Look-ups in named tables: a row name and a column name give one cell, copied from the table.

Table morago
fields: zoko, zoguma, palefa
sul: [451, 499, 337]
buloma: [519, 719, 78]
tuz: [508, 372, 739]
sib: [439, 373, 935]

zoko of sib: 439
palefa of sib: 935
palefa of tuz: 739
palefa of buloma: 78
zoguma of sul: 499
zoko of buloma: 519
zoko of tuz: 508
palefa of sul: 337
zoko of sul: 451
zoguma of tuz: 372
zoguma of buloma: 719
zoguma of sib: 373
Which row has the largest zoko? buloma

Table mogoner
	fubev	tal	zus
tibobet	0.8	0.2	0.3
peg	-0.7	0.8	0.1
kifof	-0.9	-0.6	-0.5
tibifa	-0.9	-0.2	-0.4
forudud	0.7	-0.3	0.1

tal of tibobet = 0.2
fubev of forudud = 0.7
tal of forudud = -0.3
zus of kifof = -0.5
fubev of tibobet = 0.8
tal of tibifa = -0.2
tal of kifof = -0.6
zus of tibifa = -0.4
fubev of tibifa = -0.9
zus of forudud = 0.1
zus of tibobet = 0.3
fubev of peg = -0.7
tal of peg = 0.8
zus of peg = 0.1
fubev of kifof = -0.9

mesate =
	tufil	tise	dap	mik	karek
vanetu	189	87	53	86	34
zom	83	55	22	109	170
lodilo	64	91	24	95	106
nobarub	166	173	78	156	19
golu	81	74	46	166	122
piv	175	101	116	171	107
zuv	111	152	81	61	141
pelip	162	104	105	77	63
faf	94	52	49	67	160
basob	66	199	80	137	26

tise of golu = 74
tufil of golu = 81
karek of vanetu = 34
karek of zom = 170
mik of zuv = 61
mik of pelip = 77
tufil of zuv = 111
dap of basob = 80
tise of basob = 199
mik of vanetu = 86
mik of basob = 137
tise of faf = 52
mik of golu = 166
karek of golu = 122
mik of nobarub = 156
dap of vanetu = 53
Row with the largest tise: basob

Table sameteb
	lopeno	gul	naki
rikezef	6.40	6.40	4.49
fabe	4.45	4.45	5.11
lubava	1.48	1.48	-2.17
lirof	-3.40	-3.40	2.15
zetepes	2.38	2.38	-2.69
kogip	1.21	1.21	-0.41
tevesi	-6.99	-6.99	4.28
dabalo	-6.75	-6.75	2.79
solado	1.12	1.12	5.47

What is the gul of solado in sameteb?
1.12
What is the lopeno of dabalo in sameteb?
-6.75
What is the naki of dabalo in sameteb?
2.79
What is the naki of zetepes in sameteb?
-2.69
What is the naki of kogip in sameteb?
-0.41
What is the lopeno of lubava in sameteb?
1.48
What is the naki of rikezef in sameteb?
4.49
Which row has the largest lopeno? rikezef

vimotof =
	baven	zumafev	bor
sov	-0.755	-0.719	-0.643
ronumag	0.427	-0.776	0.442
nit	0.202	-0.079	0.109
tofod	0.356	-0.437	-0.587
zeka	-0.311	0.230	0.034
lopaz	0.272	-0.816	0.515
ket	-0.455	0.167	0.424
fad	0.479	-0.204	0.141
gugaso	-0.610	-0.471	-0.234
zozekig	-0.728	-0.609	-0.257
solufuf	-0.734	0.211	-0.503
pemum	0.192	0.432	-0.149
zot	0.389	0.028	-0.562
kigu	-0.474	0.139	-0.638

What is the bor of lopaz in vimotof? 0.515
What is the bor of pemum in vimotof? -0.149
What is the baven of tofod in vimotof? 0.356
What is the bor of sov in vimotof? -0.643
What is the zumafev of gugaso in vimotof? -0.471
What is the baven of zot in vimotof? 0.389
What is the bor of nit in vimotof? 0.109
What is the zumafev of ronumag in vimotof? -0.776
What is the bor of fad in vimotof? 0.141

gem:
,vip,radib
sar,130,139
zona,87,163
sus,133,146
vot,149,146
tokefub,144,143
dibu,140,145
mik,133,108
gam,213,201
sem,14,150

vip of sar is 130
vip of mik is 133
radib of sus is 146
vip of tokefub is 144
vip of gam is 213
vip of dibu is 140
radib of mik is 108
radib of zona is 163
radib of sem is 150
radib of vot is 146
radib of gam is 201
radib of dibu is 145
vip of sem is 14
vip of vot is 149
vip of sus is 133
vip of zona is 87
radib of tokefub is 143

rogetu =
	figum	kagumo	kez	pem	mifus	seduvim	gil	bikizor	kule
nuki	150	128	194	156	127	117	108	115	172
dag	143	150	114	73	97	140	174	147	146
fato	134	91	198	107	133	78	71	140	142
mazak	108	113	16	104	112	116	141	110	104

mazak, kez -> 16
mazak, kagumo -> 113
dag, bikizor -> 147
mazak, pem -> 104
nuki, kule -> 172
fato, figum -> 134
dag, seduvim -> 140
fato, kagumo -> 91
fato, kez -> 198
nuki, figum -> 150
fato, kule -> 142
dag, pem -> 73
mazak, seduvim -> 116
nuki, bikizor -> 115
nuki, mifus -> 127
dag, kule -> 146
Which row has the largest pem? nuki

Table sesamep
|  | popoto | ras | vadimun |
|---|---|---|---|
| zenebuv | 37.6 | -73.9 | -39.4 |
| tadap | -20.3 | -20.8 | -61.5 |
| veluz | -62.0 | 4.7 | 42.1 |
| sebazef | -30.1 | -71.2 | 1.8 |
| maneti | 76.7 | 20.9 | 77.8 |

maneti, vadimun: 77.8
maneti, ras: 20.9
veluz, popoto: -62.0
veluz, vadimun: 42.1
tadap, ras: -20.8
zenebuv, vadimun: -39.4
maneti, popoto: 76.7
tadap, vadimun: -61.5
zenebuv, ras: -73.9
tadap, popoto: -20.3
veluz, ras: 4.7
zenebuv, popoto: 37.6
sebazef, popoto: -30.1
sebazef, vadimun: 1.8
sebazef, ras: -71.2
Row with the largest vadimun: maneti

vop
cols = kidok, lanume, bifesal, tir, miras, gen
rafi: [230, 243, 60, 197, 142, 155]
zam: [216, 246, 57, 193, 148, 154]
nesit: [224, 238, 61, 203, 139, 161]
tonab: [180, 176, 39, 189, 162, 159]
rup: [233, 165, 66, 216, 124, 155]
kugased: [233, 169, 66, 224, 122, 158]
gub: [176, 181, 37, 182, 164, 161]
latimo: [220, 229, 55, 195, 147, 157]
piz: [218, 242, 52, 192, 151, 154]
zedokev: [230, 167, 61, 222, 120, 160]
tusug: [221, 164, 61, 214, 131, 152]
nuvurap: [177, 183, 44, 180, 169, 158]
kekar: [220, 240, 56, 189, 152, 156]
folipe: [181, 176, 40, 186, 162, 161]

nuvurap, lanume => 183
tusug, gen => 152
rafi, bifesal => 60
latimo, tir => 195
tonab, gen => 159
kekar, miras => 152
rup, tir => 216
kugased, bifesal => 66
piz, kidok => 218
tonab, miras => 162
kekar, tir => 189
piz, bifesal => 52
zam, tir => 193
latimo, miras => 147
tonab, kidok => 180
gub, kidok => 176
nesit, tir => 203
zedokev, miras => 120
kugased, lanume => 169
Row with the largest tir: kugased

pim =
,libi,tuk,lerepa,kir,mafit,kanir
met,181,88,170,170,56,173
liv,110,195,119,105,211,106
rozopu,174,100,202,190,116,184
rutus,144,109,188,157,120,154
tep,116,188,96,110,195,103
rud,138,175,106,135,140,132
raz,160,99,175,174,89,166
vezik,190,106,144,175,62,188

liv, lerepa: 119
rud, kanir: 132
raz, libi: 160
liv, libi: 110
rud, lerepa: 106
vezik, kanir: 188
met, kir: 170
tep, kanir: 103
rozopu, kanir: 184
rozopu, libi: 174
liv, kanir: 106
rud, libi: 138
raz, mafit: 89
rozopu, tuk: 100
rozopu, kir: 190
tep, mafit: 195
rud, mafit: 140
raz, kanir: 166
vezik, kir: 175
tep, tuk: 188

Table bunuz
columns: sep, pufeb, buted, mobup, lakizuz, piz, mul, lun
laruza: [15.160, 72.042, -63.418, -48.498, 33.845, 96.216, -67.015, 20.448]
doti: [11.282, 46.936, -52.024, -35.275, 45.344, 66.448, -47.720, 12.749]
vosesog: [60.467, -37.393, 34.419, 5.421, -39.445, -12.816, 39.675, 56.750]
mel: [-55.379, 60.708, -7.653, 24.682, 78.267, 37.250, -20.635, -64.335]
tuvobib: [38.524, -64.807, 48.369, 50.503, -75.003, -43.709, 69.075, 37.835]
vevis: [37.406, -38.639, 49.004, 16.093, -35.141, -28.382, 41.725, 56.159]
vili: [-96.322, 24.327, 43.534, 92.190, 29.489, -1.110, 23.741, -97.929]
boz: [50.394, -27.999, 29.311, 18.342, -15.297, -26.495, 29.994, 51.351]
tas: [-4.672, 47.244, -41.939, -47.198, 24.107, 54.396, -51.183, -5.310]
pur: [57.860, -30.936, 37.725, 23.146, -25.339, -20.874, 33.566, 62.401]
vudid: [59.101, -32.346, 46.201, 17.312, -26.049, -43.723, 44.939, 43.642]

sep of boz = 50.394
piz of vudid = -43.723
buted of tas = -41.939
sep of mel = -55.379
pufeb of vudid = -32.346
lakizuz of vevis = -35.141
mobup of doti = -35.275
mul of vevis = 41.725
mobup of laruza = -48.498
piz of mel = 37.250
lakizuz of vili = 29.489
lakizuz of pur = -25.339
mul of pur = 33.566
lakizuz of vudid = -26.049
pufeb of laruza = 72.042
sep of vudid = 59.101
mobup of vudid = 17.312
mobup of vili = 92.190
lun of mel = -64.335
sep of pur = 57.860

